Facts:
<1004> {negim=<211>, bokla=b}
<1022> {plikle=<1191>, negim=<1047>, bokla=f}
<1047> {plikle=<911>, negim=<134>, bokla=e}
<1070> {negim=<67>, bokla=g}
<1073> {plikle=<1047>, negim=<1508>, bokla=b}
<1087> {negim=<469>, bokla=c}
<1091> {bokla=d}
<1110> {negim=<252>, bokla=g}
<1117> {negim=<1974>, bokla=b}
<1120> {plikle=<1739>, negim=<165>, bokla=c}
<1131> {plikle=<1272>, bokla=d}
<1132> {plikle=<1547>, bokla=a}
<1173> {negim=<367>, bokla=d}
<1182> {plikle=<406>, negim=<1447>, bokla=a}
<118> {plikle=<94>, negim=<1324>, bokla=c}
<1191> {plikle=<927>, negim=<145>, bokla=c}
<1227> {plikle=<1366>, bokla=g}
<1244> {plikle=<380>, negim=<1464>, bokla=a}
<1249> {bokla=f}
<1254> {bokla=b}
<1259> {plikle=<1324>, bokla=e}
<1266> {negim=<185>, bokla=b}
<1272> {plikle=<306>, negim=<911>, bokla=b}
<1280> {plikle=<1345>, negim=<1073>, bokla=b}
<1289> {negim=<1352>, bokla=b}
<1295> {plikle=<783>, negim=<1975>, bokla=e}
<1322> {negim=<489>, bokla=a}
<1324> {plikle=<338>, negim=<1400>, bokla=d}
<1344> {negim=<1091>, bokla=a}
<1345> {bokla=c}
<134> {plikle=<1446>, bokla=b}
<1352> {plikle=<1418>, bokla=c}
<1363> {plikle=<211>, negim=<977>, bokla=a}
<1366> {plikle=<196>, negim=<1929>, bokla=e}
<1374> {bokla=a}
<1400> {plikle=<430>, negim=<732>, bokla=b}
<1403> {plikle=<626>, negim=<1366>, bokla=b}
<1418> {plikle=<1464>, negim=<876>, bokla=a}
<1431> {plikle=<1974>, negim=<530>, bokla=d}
<1436> {plikle=<1958>, negim=<1810>, bokla=a}
<1446> {plikle=<1715>, bokla=d}
<1447> {bokla=e}
<1448> {plikle=<1762>, bokla=g}
<1456> {negim=<609>, bokla=d}
<145> {plikle=<1882>, negim=<356>, bokla=c}
<1464> {plikle=<909>, negim=<1070>, bokla=a}
<1475> {negim=<1244>, bokla=c}
<147> {negim=<234>, bokla=a}
<1495> {negim=<733>, bokla=a}
<1508> {plikle=<756>, negim=<987>, bokla=b}
<151> {negim=<578>, bokla=a}
<1547> {bokla=g}
<1549> {plikle=<234>, bokla=b}
<1556> {negim=<1822>, bokla=e}
<1562> {plikle=<1344>, bokla=a}
<1573> {plikle=<587>, negim=<1431>, bokla=b}
<1575> {bokla=a}
<1589> {bokla=f}
<1600> {plikle=<1822>, bokla=g}
<1609> {plikle=<188>, bokla=d}
<1635> {negim=<1495>, bokla=b}
<1647> {plikle=<1132>, negim=<1418>, bokla=e}
<165> {plikle=<859>, bokla=e}
<1673> {plikle=<596>, bokla=d}
<1685> {bokla=g}
<168> {plikle=<489>, negim=<1266>, bokla=a}
<1704> {plikle=<1244>, negim=<1249>, bokla=a}
<1715> {plikle=<459>, bokla=e}
<1717> {plikle=<1448>, bokla=g}
<1729> {plikle=<1091>, bokla=a}
<1739> {plikle=<367>, negim=<1609>, bokla=d}
<1755> {plikle=<1431>, negim=<1132>, bokla=d}
<1762> {bokla=d}
<1789> {plikle=<252>, bokla=a}
<1810> {bokla=b}
<1822> {negim=<516>, bokla=c}
<182> {negim=<1931>, bokla=a}
<1838> {bokla=a}
<1842> {negim=<596>, bokla=e}
<1855> {plikle=<67>, negim=<66>, bokla=b}
<185> {negim=<1717>, bokla=b}
<1882> {plikle=<1182>, negim=<832>, bokla=d}
<1884> {plikle=<902>, negim=<22>, bokla=e}
<1886> {negim=<566>, bokla=c}
<1888> {negim=<1600>, bokla=a}
<188> {plikle=<1374>, bokla=g}
<1895> {bokla=b}
<1901> {plikle=<1259>, negim=<1884>, bokla=a}
<1903> {plikle=<1982>, bokla=d}
<1907> {negim=<742>, bokla=b}
<1913> {plikle=<1295>, negim=<1475>, bokla=a}
<1929> {plikle=<134>, negim=<430>, bokla=a}
<1931> {plikle=<1600>, negim=<743>, bokla=b}
<1958> {plikle=<1901>, bokla=c}
<1966> {negim=<232>, bokla=b}
<196> {plikle=<658>, negim=<238>, bokla=d}
<1974> {negim=<1895>, bokla=a}
<1975> {plikle=<566>, negim=<892>, bokla=e}
<197> {plikle=<949>, bokla=d}
<1982> {negim=<837>, bokla=d}
<211> {bokla=c}
<22> {plikle=<1575>, bokla=e}
<232> {negim=<1755>, bokla=a}
<234> {negim=<287>, bokla=g}
<238> {negim=<1556>, bokla=c}
<252> {negim=<25>, bokla=e}
<25> {bokla=d}
<265> {plikle=<1855>, negim=<686>, bokla=d}
<274> {bokla=b}
<287> {bokla=g}
<288> {plikle=<1729>, negim=<182>, bokla=a}
<306> {plikle=<718>, negim=<1913>, bokla=e}
<333> {bokla=e}
<338> {plikle=<434>, bokla=g}
<351> {bokla=f}
<353> {plikle=<232>, negim=<265>, bokla=c}
<355> {plikle=<1120>, negim=<1589>, bokla=d}
<356> {negim=<605>, bokla=g}
<367> {plikle=<892>, negim=<962>, bokla=g}
<380> {plikle=<605>, negim=<1374>, bokla=b}
<396> {plikle=<1363>, bokla=f}
<398> {plikle=<165>, bokla=f}
<406> {plikle=<1789>, negim=<1295>, bokla=c}
<421> {plikle=<42>, bokla=a}
<42> {plikle=<609>, negim=<97>, bokla=c}
<430> {plikle=<1903>, negim=<1685>, bokla=f}
<434> {plikle=<532>, negim=<722>, bokla=f}
<450> {negim=<1272>, bokla=d}
<459> {plikle=<421>, negim=<118>, bokla=d}
<462> {plikle=<1888>, bokla=c}
<464> {negim=<476>, bokla=a}
<469> {negim=<1882>, bokla=a}
<476> {negim=<503>, bokla=d}
<489> {plikle=<151>, bokla=b}
<492> {plikle=<1254>, bokla=c}
<503> {negim=<923>, bokla=d}
<510> {bokla=f}
<516> {plikle=<351>, negim=<1173>, bokla=b}
<530> {plikle=<1562>, bokla=c}
<532> {plikle=<66>, bokla=e}
<566> {plikle=<638>, negim=<459>, bokla=e}
<577> {bokla=b}
<578> {bokla=c}
<587> {plikle=<25>, negim=<623>, bokla=c}
<596> {bokla=d}
<604> {negim=<1344>, bokla=a}
<605> {plikle=<1635>, negim=<859>, bokla=a}
<609> {negim=<1739>, bokla=a}
<623> {negim=<1838>, bokla=g}
<626> {bokla=d}
<635> {plikle=<492>, negim=<730>, bokla=b}
<638> {plikle=<1131>, negim=<1191>, bokla=f}
<658> {plikle=<1609>, bokla=f}
<665> {plikle=<703>, negim=<1966>, bokla=a}
<66> {plikle=<355>, negim=<577>, bokla=f}
<67> {negim=<197>, bokla=g}
<686> {bokla=c}
<703> {plikle=<876>, negim=<434>, bokla=a}
<718> {plikle=<1931>, bokla=d}
<722> {negim=<450>, bokla=d}
<730> {negim=<355>, bokla=c}
<732> {negim=<406>, bokla=g}
<733> {negim=<88>, bokla=g}
<739> {plikle=<97>, bokla=d}
<742> {plikle=<1280>, negim=<1704>, bokla=d}
<743> {plikle=<832>, negim=<1573>, bokla=f}
<756> {plikle=<977>, bokla=d}
<772> {plikle=<96>, negim=<895>, bokla=a}
<783> {plikle=<743>, bokla=a}
<832> {plikle=<604>, negim=<464>, bokla=e}
<837> {plikle=<1400>, bokla=g}
<859> {plikle=<772>, negim=<1227>, bokla=a}
<876> {plikle=<274>, bokla=f}
<88> {negim=<587>, bokla=e}
<892> {plikle=<917>, bokla=c}
<895> {negim=<462>, bokla=b}
<902> {plikle=<1717>, bokla=a}
<909> {plikle=<1673>, bokla=b}
<911> {plikle=<398>, negim=<1322>, bokla=d}
<917> {plikle=<972>, negim=<510>, bokla=b}
<923> {plikle=<739>, negim=<333>, bokla=c}
<927> {plikle=<1929>, bokla=f}
<949> {plikle=<396>, bokla=c}
<94> {plikle=<353>, bokla=c}
<962> {bokla=e}
<96> {plikle=<1227>, negim=<1549>, bokla=a}
<972> {plikle=<1073>, bokla=a}
<977> {bokla=d}
<97> {plikle=<1549>, bokla=c}
<987> {negim=<1855>, bokla=g}

Known rows:
<1975>: [-20  21   2  -5  -4  -3   4   7  -6  15  -1   6   4  -6   2  -1   7   5
  -1  11 -13  -7  -7 -10   5   2  -1 -11   0]
<1982>: [ 0  3  0 -5  2  4  4  1 -5 -1 -6 -2  4 -2  0  2 -3 -3  0  0 -3  1  2  0
  0  2 -1  6 -5]
<188>: [ 17  -6   7   2  -2 -11  -2  -5   7   7   7   0  -3   1   3   2   2   3
  -1   4   5   7 -13  -5  -2  -5   9   3   3]
<892>: [  5 -16  -1   3  -2  16  -2 -15   5   2  12   0 -10  -4   7   5   7   5
   0   3  -2 -11  -7  -4  -8  -4   3 -20   7]
<1418>: [-15   1   3  -3   6  -9   0  -5  -3 -13   5  -5  -1   3  -2  -1 -11  -4
   1   5  -4   3   1   4  -2   0  -5   3  -8]
<1762>: [ 10  -9  -2   2  -3  16   1 -10   4   4   7  -2   6   3   2   3   2  -4
   1   5   5  -5  -1  -5  -3  -2   4   5  -3]
<355>: [ -4  -5  -3  -5   5  17   4   0  -4  -7  -5  -2 -10 -10   4   4   3  -3
  -2  -8  -9   4  -4   2  -6   5  -3  -7   4]
<42>: [-5  6 -3 -4  4 -8 -3  0 -2 -5 -5  2  7  4  5  1 -1  7  0 -1 -7 -3 14 11
 16  3  1 -3  5]
<1704>: [-5  4 -1 -1  2 -5  1  0 -4 -4 -3 -2  0 -1 -3  0 -5  3  0 -3 -3 -2  6  4
  1 -1 -7  0 -4]
<530>: [  7 -14  -1   6  -4  12  -3 -11   5   3   9   0   3   5   1   2   2  -2
   1   5   6 -10   2  -2  -2  -3   3  -2  -1]
<1882>: [  6  -1 -13 -16   8  -4 -17   1 -12 -16 -16  -1   3   1  -2 -10 -13 -18
  -8  -2   6  -9 -19 -10  14   1  -2   7  -2]
<459>: [-15  36  -4 -17   2 -13   9  -6  -7   5  -6   3  10  -6  11   1   1  21
   2   8 -12  -5  12   1  11  -1   2 -20   7]
<1884>: [-4  2  1 -3  2  0  2  9 -5 -1 -9  0  1  0 -1 -1 -2 -2  0  0 -2  0  4 -1
 -3  2  1  2 -3]
<623>: [-2 11  2 -3  2 -6  5  9 -1 -2 -6  1  0 -3 -2 -2 -1 -3  0 -5  2 14 -1  2
 -2  3  0 10  0]
<917>: [ -2  -1   3  -1   4  -6   0  10   0  -3  -4   1 -15  -7   2  -1   3   3
  -2  -7  -4   9  -8   1  -8   2   2 -10   8]
<1324>: [-26  35  -4 -19  -2  12  17 -10 -10   8  -1   2  -8 -20  11   0   4  19
   2   8 -13  -9  -1 -12 -16  -5  -3 -39   7]
<605>: [-5  3  1  0  3 -7  2  3 -4 -5 -5 -2  0 -1 -5  1 -6  1  0 -5 -4  1  8  8
  1  0 -7  4 -6]

Rows:
No name comes twice in this set of rows, the named rows included.
[  5   2  -5   2  -4  -4  -5 -10  10   0   9   0   7  10   6   1   4   7
   2   1   5   1   6   5  14  -2   5  -5  11] | <927>
[  4  -3 -19 -14  10 -17 -29  -3 -11 -21 -12  -1  -1   4  -4 -15 -17 -17
 -10  -3   8 -15 -26  -9  22  -1  -7  -1   2] | <464>
[-4  0 -2 -4  3 -3 -4  1 -6 -5 -8  0  1 -1 -2 -2 -5 -3 -2 -1 -2 -5  1  1
  5  1 -3  0 -2] | <1087>
[ 13 -14   5   6  -3  -6  -5  -9   7   2   9  -3 -10   1   3   5   4   6
  -2   1   1   2 -13  -2  -1  -6   4 -10   7] | <398>
[-21  -2   1   3   8   6   1  21   2  14 -11  16   2  -3 -10  19   5 -32
   6  -4 -23   2 -16  17  22  -5  -2  10  -7] | <1822>
[-22  52   2 -18  -4 -15  16  -3  -8  15  -2   5   0 -15   6  -6   0  23
   3  12  -4   0  -2 -13 -10  -9   1 -27   5] | <732>
[-14  12   3   2  -4  -8  -2   9  -1   6   1   2   3  -1  -5   0   5  -3
  -3   0 -10   5 -10   0  15   5  -8   5   1] | <638>
[ 18  -6  -6   7  -8  10  -2  -8   4  11   3   1   4   1  -3   2   5   7
   1  -5   9 -14   6  -2   0  -7  -3  -4   0] | <783>
[-14  11   5   4  -2 -10  -1  20  -1   8  -2   6   1  -2  -5  -3   7  -5
  -3  -1 -10   9  -9   0  10   9  -4   9   1] | <1931>
[ 13 -11   1   5  -6  16   2 -12   4   2  10  -5   6   3   4   1   3   2
   0   5   8  -3   6  -6  -6   2   3   7  -3] | <197>
[-4  0  2  3  3 -4  2  3 -2 -3 -3 -2  0 -1 -4  4 -3  1  1 -5 -6  2  8  9
  2  1 -6  4 -5] | <1322>
[  6  -2  -7   3  -1  -4  -6 -14   9   0  12   0   8   9   6   3   3   9
   2   2   1  -7  10   8  15  -2   2  -6   8] | <421>
[-10  -1  -1   1   2  11   5   7   0 -11  -5  -2 -14  -7  -1   3   4  -2
   0 -15  -6  12   1   8  -7   4  -7  -6   7] | <434>
[ -4  -6   3   3   0   0  -2  -5   9  -4  16  -1  -1   9   1  -5  -3  -7
   4  11  10   6  -7  -5 -10  -1   8   4  -1] | <909>

Now the same nodes, written a new way:
Known rows:
<1344>: [  3   3   3   2   3  -3  -3  -3   3  -1  -3   3  -3  -2  -2  -1  -2   6
   2   0 -10   2  -7  -3   0  -1  -1   6  -2   2   0  -2  -6  -4]
<604>: [  8   9   4   7   4 -14   2  -6   9  -2  -7   3   0   2  -5  -3   1   1
   2   1  -2   1  -6   5   7  -5  -3  13   3   5   0 -11  -2  -6]
<832>: [-16  -7   5   0  11  -5   2   7  -7   5  -2  -6   3  -9   1  -3  -5   2
  -3   4  -5  -2   7  12   8  -8   9  -8   8   4  -1   2  10  10]
<743>: [-1 -6 -2 -3 -1 -3 -3  0 -3  2  0  4  1  3  5 -3  1  3 -4  2  4  1  3  5
  4 -1 -1  1 -1 -4  1  4  2 -4]
<1131>: [-16  -4 -11   5 -12  -1   3   2  -4   8 -10   2  12   8  -6   4  -9   8
 -12  -5   8  -5  -6  16 -10  -7  -8  -3  -7  -2  -2   5   3 -11]
<1673>: [-2 -3 -2  0 -2 -1 -1  1 -1  0  1  1  1  2  2 -1  0 -1 -2  1  4  0  3  3
  2  0  1  0 -2 -2  0  2  2 -2]
<733>: [ -1   1   3   6   1  -4   1   0   3  -3  -1  -5  -3  -1  -6  -5   1   0
   2  -4 -12  -1  -4  -2  -2   1  -3   3   6   2   7   0  -8  -1]
<911>: [  1 -15   5   8   2   1  -4   1  -1  -5   5 -19   3   1  10   5  14   3
  -2   6   5   2  -7  -7  10  -9   0  -9   3  -4  -7   8   8  -6]
<566>: [  1   8 -13 -22 -43  23  27  10  27  16   7  20  -2  15 -17  20 -12  -6
  -2   8  27 -31 -14 -21 -26  -8  13  -8   6  -1 -45 -30   6  11]
<1324>: [  6  16 -12 -26 -26  14   5  14  28  -7   8  39  -9   2  -3   6  -2 -17
  17   6  31 -10   1 -12 -29  12   4  -5  -6   0 -27 -26  -2  18]
<94>: [-7 -5  0  0 -3  5  0  5  0  3  5 -3  3  5 -4  5  4 -9  2 -3  6 -1  7  6
  2  0  2 -3  3  0  6  4  2  1]
<577>: [ -2  -1   1  -5   7   8  -3   0 -10   2  -1  -3  -5  -9   5   0 -11  14
  -1  -2 -16   2  -5 -14  -7   3   1  -4  -5  -5  -3   9  -8   4]
<510>: [ -3  -2   3  -5   3   9  -8  -1  -4   0   1   1  -5  -4   2   3  -7   9
   4  -1 -14   4  -6 -10  -7   3   1  -1  -5  -4   0   7 -11  -2]
<1762>: [ 1  5  4  3  3 -1  0 -1  2 -1 -1 -2 -2 -2 -3  1 -5  1  5 -1 -8  2 -4 -2
  0 -1  0  5 -2  0  0 -1 -7 -2]
<1715>: [  6   2  -1 -10  -6   7   3 -19 -14   8  10  -5  -1   0  -1   0 -10 -12
  -6  10  -6  -4  19   2   7   9  14   2   7   4   6   0  19   4]
<1087>: [-31  -4  19   5  19 -22  -3  12  15  -6  -5  -5   6 -10  -9  -3 -10  -4
  14  14 -16  -1  -1  28  17 -21  18  -1  24  16  -1 -13   6   3]
<1547>: [ -1   3   2   5  -2  -2   1  -1   5  -4  -1  -4  -3  -1  -6  -4   1  -1
   3  -3 -12  -2  -5  -4  -4   2  -2   2   6   2   5  -2  -8   0]

Rows:
No name comes twice in this set of rows, the named rows included.
[  2   8  -6 -21 -38  24  13   8  32   2  15  20  -3  15 -13  21  -3 -19
  12  10  24 -20  -7 -20 -22   0  14  -8   6   2 -30 -26   1   7] | <118>
[-29 -11  15  -3  17 -19 -12   6   7  -7  -7   4   0 -17   2  -8 -12  13
   9  18 -25   1  -7  16   9 -15  16  -6  14  10  -7  -7   4   2] | <469>
[ -9  19  -5  -5 -15  30 -33 -14   8 -39   9  -6  10 -13   5  30  15 -28
  29   7  25  21  -8  -7 -49  23 -14 -31 -25  20  -3  -1  26   7] | <892>
[ -5 -12  -2  -8  -2   9 -10   0  -8   3   3   5  -5  -2   7   0   0  10
  -3   2  -6   2  -1  -6  -6   4   0  -7  -5  -6   1  10  -2  -1] | <1132>
[  2   7   5   6  10   0   7   1  -5   6  -3 -10   0  -5  -6   1  -4   0
   0  -7  -7   0   0   0   3  -3   1   4   1   3   2  -1  -1   7] | <1556>
[-1 -7 -1 -2  0 -3 -4 -1 -2  2 -1  5 -1  1  4 -3  3  6 -4  3  0  1  0  3
  3 -1 -1  0 -1 -2  1  3  1 -4] | <605>
[ -6 -10  -3  -8   3   8  -4   3 -14   4   1  -1  -3  -7  10  -3  -6  12
  -6   1  -7   1   1  -9  -4   3   1 -10  -3  -8  -3  13   0   4] | <489>
[  7   2  -2   2  -2 -12   2  -5   4  -1  -2   3   4   7   1  -4   2  -4
  -2   5  10   1   4  10  12  -3   0   9   4   2   0  -6   7  -7] | <1022>
[-17 -11  -7  -1 -11   8  -3   3  -6   3  -1  -1   1   1  -1   0  -2   7
  -7  -4  -6  -5  -3   0 -16   3  -5 -11  -1  -5   5  11  -4  -3] | <1600>
[-6 -5  2  1 -1  3  1  5 -1  4  5 -5  3  5 -4  3  4 -9  2 -4  5  0  7  7
  4 -2  2 -1  4 -1  8  4  0  0] | <145>
[ -9 -18  -2   0   3  11   3  10   1  -8   4   6   2  -5  16  -1  13   4
  -7  -5  -7 -12   9 -17   7   5   8 -24  -3  -6  11  11 -18   0] | <1227>
[ 1  6  5  4  9  2  6  1 -4  5 -2 -8  0 -5 -6  3 -6  0  1 -6 -8 -1  0 -2
  1 -2  2  1  1  3  0  0 -1  8] | <88>
[-3 -5 -2  2 -3 -2  4  4  4 -5  1  5  2  0  3 -5  9 -3 -3 -2  0 -7  6 -2
  3  4  1 -7  3  0  8  0 -6  0] | <188>

